Below is a small trained network, with its code and all its weights. Each question gives an input and a class and asks what happens when units are switched off, that is, made to give their printed mean instead of their output.

import numpy as np


def w(rows, s, z=0):
    codes = np.array(rows[::2]) - 128.0
    scale = np.full(codes.shape[1], s)
    scale[-1] = z or s
    return codes * scale


def f(y):
    return y / 2 * (1 + np.tanh(0.7978845608 * (y + 0.044715 * y**3)))


def log_softmax(a):
    a = a - a.max(-1, keepdims=True)
    return a - np.log(np.exp(a).sum(-1, keepdims=True))


def net(x, mask):
    res = np.array(x, float).reshape(1, 5) / 4 @ E
    y = f(res @ A[0][:, :-1].T + A[0][:, -1])
    res = res + np.where(mask, y, B[0][:, -1]) @ B[0][:, :-1]
    return log_softmax(res[-1] @ U[:, :-1].T + U[:, -1])


A, B = {}, {}
E = w([
[137,2,147,200,193,107,99],'x0',
[136,139,137,133,157,91,102],'x1',
[199,91,159,168,109,53,185],'x2',
[164,145,161,233,25,156,14],'x3',
[108,107,115,120,87,161,162],'x4',
],0.0093)
A[0] = w([
[158,207,128,83,100,88,94,77],'n0',
[124,124,83,109,167,125,152,4],'n1',
[112,136,139,65,198,58,120,76],'n2',
[123,96,145,137,183,117,105,245],'n3',
[119,71,122,159,149,163,101,99],'n4',
[131,111,91,111,156,143,185,14],'n5',
[73,139,90,87,64,115,170,147],'n6',
[163,119,150,181,84,91,229,67],'n7',
[94,82,95,168,147,95,117,34],'n8',
[12,127,125,145,134,179,122,77],'n9',
],0.011,0.0038)
B[0] = w([
[174,49,43,110,110,70,195,217],'n0',
[178,44,90,215,152,132,60,179],'n1',
[120,77,102,209,151,198,97,254],'n2',
[108,124,123,54,106,149,215,241],'n3',
[158,107,59,77,98,69,196,209],'n4',
[164,104,54,235,102,201,7,201],'n5',
[160,103,150,153,110,86,187,249],'n6',
[133,240,120,97,231,33,36,236],'n7',
[62,157,12,125,107,67,118,176],'n8',
[208,167,98,73,254,74,55,213],'n9',
],0.0088,0.0059)
U = w([
[141,185,122,61,219,99,54,19],'0',
[159,75,106,231,73,162,61,89],'1',
[98,133,123,113,134,129,151,254],'2',
[109,88,65,79,90,95,202,17],'3',
[145,102,158,100,139,140,139,244],'4',
[36,121,250,78,119,172,163,122],'5',
],0.012,0.01)

Each question gives the input, the list of numbers given to net, and the class t.
The units are the neurons (one row each of A and B). Each row of codes is followed by its name. A weight is (code - 128) times the scale printed after its matrix; where a second scale follows, it is the last column's (A, B and U).
mask holds one flag per neuron, in row order. A switched-off neuron (its flag False) gives its mean, the last column of its row in B, instead of its output. The means were averaged over made-up inputs and are rounded, as every weight is.
A unit's drop is (log p(t) with every unit on - log p(t) with that unit switched off) / (log p(t) with every unit on - log p(t) with every unit switched off).
The circuit of an input: a set's keep is (log p(t) with only the set's units on - log p(t) with every unit switched off) / (log p(t) with every unit on - log p(t) with every unit switched off). Starting from all 10 units, units are removed one at a time, each time the one whose removal leaves the highest keep (on an exact tie, the one counted first), for as long as the keep stays at least 0.8.
circuit, biggest first: the units of the circuit, biggest drop first
unit that matters most: the unit with the biggest drop
k most important neurons: the k neurons with the biggest drops, biggest first
drop when u is switched off: that unit's drop, to one decimal
input [8,6,-7,-5,-2], class 3: unit that matters most => n3
input [-1,-8,5,5,1], class 2: circuit, biggest first => n5, n7
input [8,-1,6,0,4], class 3: 2 most important neurons => n4, n3
input [0,-2,5,-7,3], class 1: circuit, biggest first => n5, n2
input [-3,4,3,-6,-2], class 1: 2 most important neurons => n2, n5
input [7,-1,-4,1,-2], class 3: circuit, biggest first => n4, n3
input [-8,-7,-6,1,1], class 3: 2 most important neurons => n0, n6
input [-5,5,-5,2,-8], class 4: circuit, biggest first => n7, n8
input [5,1,-6,-3,6], class 0: 2 most important neurons => n9, n0
input [3,6,0,4,3], class 2: circuit, biggest first => n5, n2
input [-4,4,5,5,7], class 4: 3 most important neurons => n5, n9, n2
input [0,-1,4,-7,0], class 1: 2 most important neurons => n5, n2
input [6,6,8,-7,-3], class 0: 2 most important neurons => n7, n3
input [0,-1,-4,3,4], class 0: unit that matters most => n9
input [6,5,-2,3,-3], class 3: 2 most important neurons => n4, n3
input [0,-5,-5,4,-1], class 0: 2 most important neurons => n9, n2
input [0,2,8,8,-7], class 0: 3 most important neurons => n7, n2, n5
input [5,7,0,4,6], class 2: 2 most important neurons => n0, n5
input [1,3,-3,-4,2], class 1: 2 most important neurons => n7, n2
input [5,6,-1,-7,-7], class 1: circuit, biggest first => n2
input [1,0,2,-6,-4], class 1: circuit, biggest first => n2, n5
input [-2,8,-4,2,-5], class 2: 2 most important neurons => n7, n9
input [4,-5,-1,5,-8], class 4: 2 most important neurons => n5, n2
input [1,6,-2,5,6], class 2: 2 most important neurons => n5, n2
input [-4,-1,-3,-6,2], class 1: drop when n5 is switched off => 0.3
input [8,-7,-5,7,0], class 3: drop when n4 is switched off => 0.5
input [-6,4,0,3,-3], class 3: drop when n5 is switched off => 0.1
input [-8,7,4,7,-5], class 3: drop when n3 is switched off => -0.1
input [8,4,-5,3,1], class 3: unit that matters most => n4
